Here is a tiny trained network, its code and every weight. The questions are about switching its units off for an input and a target symbol, where a switched-off unit gives its printed mean instead of its output.

import numpy as np


def w(rows, s, z=0):
    codes = np.array(rows[::2]) - 128.0
    scale = np.full(codes.shape[1], s)
    scale[-1] = z or s
    return codes * scale


def f(y):
    return y / 2 * (1 + np.tanh(0.7978845608 * (y + 0.044715 * y**3)))


def softmax(a):
    e = np.exp(a - a.max(-1, keepdims=True))
    return e / e.sum(-1, keepdims=True)


def log_softmax(a):
    a = a - a.max(-1, keepdims=True)
    return a - np.log(np.exp(a).sum(-1, keepdims=True))


def net(x, mask):
    ids = ['δζηθτψ'.index(c) for c in x.split()]
    T = len(ids)
    res = E[ids] + P[:T]
    u = 0
    for l in range(3):
        r = res
        for j in range(3):
            rows = slice(3 * j, 3 * j + 3)
            q, k, v = (r @ M[l][rows].T for M in (Q, K, V))
            z = softmax(np.where(np.tri(T) > 0, q @ k.T / 3**0.5, -1e9)) @ v
            o = O[l][rows]
            res = res + np.where(mask[u + j], z, o[:, -1]) @ o[:, :-1]
        u += 3
        y = f(res @ A[l][:, :-1].T + A[l][:, -1])
        res = res + np.where(mask[u : u + 4], y, B[l][:, -1]) @ B[l][:, :-1]
        u += 4
    return log_softmax(res[-1] @ U[:, :-1].T + U[:, -1])


Q, K, V, O, A, B = {}, {}, {}, {}, {}, {}
E = w([
[248,108,63,172,153,59],'δ',
[96,92,177,155,166,26],'ζ',
[148,193,136,106,118,138],'η',
[155,43,151,198,191,94],'θ',
[119,84,164,152,39,148],'τ',
[177,50,103,105,119,218],'ψ',
],0.011)
P = w([
[136,144,91,114,162,171],'0',
[164,101,230,76,162,110],'1',
[78,192,64,137,93,62],'2',
[144,171,137,255,110,253],'3',
[203,56,226,60,75,100],'4',
[77,211,95,127,120,62],'5',
[167,144,45,226,110,252],'6',
[235,83,207,42,126,69],'7',
],0.011)
Q[0] = w([
[162,106,119,126,175,154],'0.h1',
[156,147,57,135,117,144],'0.h1',
[148,142,65,207,119,133],'0.h1',
[171,195,75,169,145,117],'0.h2',
[146,120,135,135,162,189],'0.h2',
[198,205,145,167,125,156],'0.h2',
[246,128,118,153,116,101],'0.h3',
[144,119,158,158,130,182],'0.h3',
[57,178,129,72,155,118],'0.h3',
],0.014)
K[0] = w([
[140,152,130,127,109,75],'0.h1',
[134,158,89,144,140,136],'0.h1',
[126,141,83,189,168,125],'0.h1',
[135,77,102,133,84,91],'0.h2',
[129,156,175,139,111,111],'0.h2',
[165,49,142,94,106,106],'0.h2',
[250,145,137,97,115,144],'0.h3',
[112,102,148,97,84,108],'0.h3',
[76,151,134,172,166,110],'0.h3',
],0.016)
V[0] = w([
[105,166,126,140,103,95],'0.h1',
[143,90,121,113,117,143],'0.h1',
[91,137,120,144,58,95],'0.h1',
[137,78,232,143,114,105],'0.h2',
[99,156,128,103,254,149],'0.h2',
[156,48,102,158,125,95],'0.h2',
[155,119,58,190,182,119],'0.h3',
[107,50,154,166,145,137],'0.h3',
[114,131,127,119,54,182],'0.h3',
],0.0071)
O[0] = w([
[161,174,142,177,129,105,101],'0.h1',
[107,112,102,78,105,127,138],'0.h1',
[184,220,112,147,107,107,81],'0.h1',
[153,116,205,130,219,107,254],'0.h2',
[50,71,57,88,152,106,107],'0.h2',
[182,183,137,185,244,145,172],'0.h2',
[8,98,112,92,98,194,70],'0.h3',
[146,110,137,84,254,124,135],'0.h3',
[207,230,113,180,165,124,95],'0.h3',
],0.0051,0.0031)
A[0] = w([
[92,254,93,104,125,171,239],'0.n1',
[126,155,108,234,123,148,253],'0.n2',
[23,142,119,113,74,147,24],'0.n3',
[85,75,165,70,55,97,64],'0.n4',
],0.0092,0.0028)
B[0] = w([
[130,24,85,145,61,92,213],'0.n1',
[139,114,111,253,108,146,254],'0.n2',
[183,115,185,61,64,93,129],'0.n3',
[222,192,226,171,180,152,169],'0.n4',
],0.007,0.0049)
Q[1] = w([
[86,243,168,85,203,114],'1.h1',
[121,182,73,218,1,238],'1.h1',
[138,155,211,182,152,229],'1.h1',
[95,146,163,156,186,116],'1.h2',
[64,136,115,159,198,176],'1.h2',
[34,187,100,115,105,135],'1.h2',
[103,209,209,160,85,171],'1.h3',
[115,57,126,143,160,31],'1.h3',
[96,203,176,89,137,61],'1.h3',
],0.008)
K[1] = w([
[16,102,139,117,163,73],'1.h1',
[236,111,241,106,75,111],'1.h1',
[213,32,139,48,198,84],'1.h1',
[108,185,114,181,159,112],'1.h2',
[43,114,69,173,68,113],'1.h2',
[175,98,118,151,61,153],'1.h2',
[26,255,115,143,122,169],'1.h3',
[123,103,135,100,128,53],'1.h3',
[28,68,88,123,103,59],'1.h3',
],0.0086)
V[1] = w([
[142,198,195,120,117,116],'1.h1',
[121,27,192,254,129,74],'1.h1',
[80,185,195,138,105,157],'1.h1',
[236,126,150,67,167,77],'1.h2',
[62,127,143,94,131,106],'1.h2',
[112,125,86,194,126,115],'1.h2',
[146,115,151,93,175,142],'1.h3',
[202,49,122,79,152,137],'1.h3',
[132,105,169,137,133,48],'1.h3',
],0.0073)
O[1] = w([
[66,154,219,110,40,138,101],'1.h1',
[46,254,139,111,254,214,254],'1.h1',
[123,135,203,55,52,183,84],'1.h1',
[8,207,243,90,117,169,216],'1.h2',
[105,61,120,142,101,75,110],'1.h2',
[223,126,67,174,87,136,105],'1.h2',
[108,133,116,155,8,120,124],'1.h3',
[75,142,224,146,13,142,181],'1.h3',
[171,225,123,36,69,208,155],'1.h3',
],0.0046,0.0057)
A[1] = w([
[71,199,29,3,63,237,137],'1.n1',
[71,215,63,140,137,91,182],'1.n2',
[124,111,8,161,249,168,2],'1.n3',
[226,51,48,132,116,85,76],'1.n4',
],0.007,0.0058)
B[1] = w([
[183,78,167,160,6,100,164],'1.n1',
[155,113,192,192,126,50,226],'1.n2',
[1,157,195,137,111,182,253],'1.n3',
[69,139,23,87,151,126,178],'1.n4',
],0.0094,0.0032)
Q[2] = w([
[181,86,198,72,180,142],'2.h1',
[97,134,104,53,97,78],'2.h1',
[179,159,132,152,145,36],'2.h1',
[146,164,151,85,237,113],'2.h2',
[91,72,83,183,87,124],'2.h2',
[77,78,75,165,62,60],'2.h2',
[131,136,197,75,115,131],'2.h3',
[223,105,177,42,254,184],'2.h3',
[234,86,105,56,113,136],'2.h3',
],0.0094)
K[2] = w([
[71,61,37,54,163,130],'2.h1',
[15,101,37,246,62,114],'2.h1',
[121,232,132,130,139,24],'2.h1',
[59,220,142,36,104,112],'2.h2',
[152,65,156,252,185,115],'2.h2',
[100,101,65,255,177,144],'2.h2',
[74,111,82,81,103,77],'2.h3',
[66,97,4,102,192,124],'2.h3',
[42,87,38,196,89,125],'2.h3',
],0.0076)
V[2] = w([
[128,149,122,51,94,34],'2.h1',
[144,112,117,32,178,72],'2.h1',
[117,163,84,172,110,25],'2.h1',
[72,47,118,86,111,85],'2.h2',
[103,158,139,129,104,91],'2.h2',
[141,101,159,169,68,77],'2.h2',
[52,78,171,113,156,74],'2.h3',
[117,254,77,138,154,40],'2.h3',
[119,80,66,94,66,211],'2.h3',
],0.0087)
O[2] = w([
[115,47,166,79,95,153,115],'2.h1',
[141,81,92,49,31,131,137],'2.h1',
[154,74,181,135,136,199,125],'2.h1',
[152,214,170,112,159,154,69],'2.h2',
[127,138,114,165,152,138,124],'2.h2',
[128,159,69,124,140,106,106],'2.h2',
[146,109,66,88,172,128,254],'2.h3',
[91,35,152,221,121,254,74],'2.h3',
[141,145,131,215,82,60,135],'2.h3',
],0.0089,0.0055)
A[2] = w([
[58,87,165,17,255,227,99],'2.n1',
[205,144,169,117,119,33,5],'2.n2',
[33,209,64,131,173,119,252],'2.n3',
[41,239,197,114,176,98,51],'2.n4',
],0.0073,0.0043)
B[2] = w([
[193,148,97,115,90,247,202],'2.n1',
[130,2,109,124,69,184,163],'2.n2',
[129,46,196,94,163,89,251],'2.n3',
[81,201,64,156,25,149,225],'2.n4',
],0.0088,0.011)
U = w([
[245,193,135,253,202,136,171],'δ',
[190,145,120,99,135,198,80],'ζ',
[48,32,217,121,122,164,109],'η',
[170,121,105,47,178,50,253],'θ',
[53,224,135,142,70,171,99],'τ',
[168,104,16,196,21,154,54],'ψ',
],0.0054,0.0039)

Each question gives the input, a string of symbols that net reads in full, and the target symbol t.
The units are the heads (3 rows each of Q, K, V and O) and the neurons (one row each of A and B). Each row of codes is followed by its name. A weight is (code - 128) times the scale printed after its matrix; where a second scale follows, it is the last column's (O, A, B and U).
mask holds one flag per unit, layer by layer, with each layer's heads first. A switched-off unit (its flag False) gives its mean, the last column of its rows in O or B, instead of its output. The means were averaged over made-up inputs and are rounded, as every weight is.
A unit's drop is (log p(t) with every unit on - log p(t) with that unit switched off) / (log p(t) with every unit on - log p(t) with every unit switched off).
The circuit of an input: a set's keep is (log p(t) with only the set's units on - log p(t) with every unit switched off) / (log p(t) with every unit on - log p(t) with every unit switched off). Starting from the 12 units with the biggest drops (on a tie, the unit counted first), units are removed one at a time, each time the one whose removal leaves the highest keep (on an exact tie, the one counted first), for as long as the keep stays at least 0.8.
units of the circuit, in order: the units of the circuit, biggest drop first
unit that matters most: the unit with the biggest drop
k most important neurons: the k neurons with the biggest drops, biggest first
k most important neurons of layer l: the k neurons of layer l with the biggest drops, biggest first
heads that matter: for each layer, one digit per head in row order, 1 if its drop is at least 0.15 and else 0, layers parted by /
input ψ τ τ η θ η ζ, target τ: units of the circuit, in order : 1.n3, 2.n4, 1.h1
input η η ζ η τ η η, target δ: units of the circuit, in order : 0.h2, 0.h3
input θ ψ η η ψ η, target ψ: units of the circuit, in order : 2.h3, 2.n2, 2.n4, 0.n1
input η θ ζ, target ζ: unit that matters most : 0.n1
input η θ η, target θ: heads that matter : 010 / 100 / 001
input η η δ, target δ: heads that matter : 100 / 000 / 100
input θ η τ η η, target θ: 2 most important neurons : 1.n3, 2.n3
input δ δ η τ θ ψ δ, target τ: units of the circuit, in order : 1.h1, 1.n3
input ζ η η δ, target ψ: 3 most important neurons : 0.n2, 1.n3, 2.n3
input θ η η ζ, target ψ: units of the circuit, in order : 0.n2, 1.h2, 2.h2
input δ ζ η ψ η η θ θ, target δ: heads that matter : 011 / 110 / 101
input ζ θ δ τ θ η η τ, target ζ: heads that matter : 000 / 000 / 001
input η ψ δ θ θ η η, target τ: units of the circuit, in order : 1.n3, 1.h1
input δ θ η θ θ θ η θ, target δ: 2 most important neurons of layer 0 : 0.n4, 0.n3
input θ θ η η η δ θ τ, target θ: heads that matter : 001 / 100 / 101
input θ η τ τ ψ, target θ: 2 most important neurons : 1.n3, 2.n3
input τ η η η ζ ψ θ τ, target τ: unit that matters most : 1.h2
input τ ψ η τ η η θ, target ψ: 3 most important neurons : 0.n2, 2.n3, 0.n4
input δ θ τ θ η θ τ ψ, target δ: 2 most important neurons : 1.n3, 1.n4
input η η ζ θ ζ τ δ, target ζ: units of the circuit, in order : 2.h3, 2.n1, 0.n4, 1.h1
input η η ψ δ τ ψ ζ, target δ: units of the circuit, in order : 0.h3, 0.h2
input ψ η η ζ θ δ, target δ: heads that matter : 010 / 000 / 100
input ζ η δ η δ τ ψ δ, target ζ: unit that matters most : 0.h2
input η θ ψ θ η η η δ, target η: heads that matter : 010 / 110 / 101
input ζ θ θ η, target τ: units of the circuit, in order : 1.h1, 2.n4
input η θ η θ, target τ: units of the circuit, in order : 1.n3, 1.h1, 2.n4
input η η η τ, target ψ: units of the circuit, in order : 0.n2, 2.h2
input ψ η τ η θ δ η τ, target ψ: heads that matter : 000 / 000 / 001
input η θ θ ψ, target τ: 2 most important neurons : 1.n3, 2.n4
input η ζ η ζ η, target η: 3 most important neurons : 1.n4, 0.n2, 2.n4
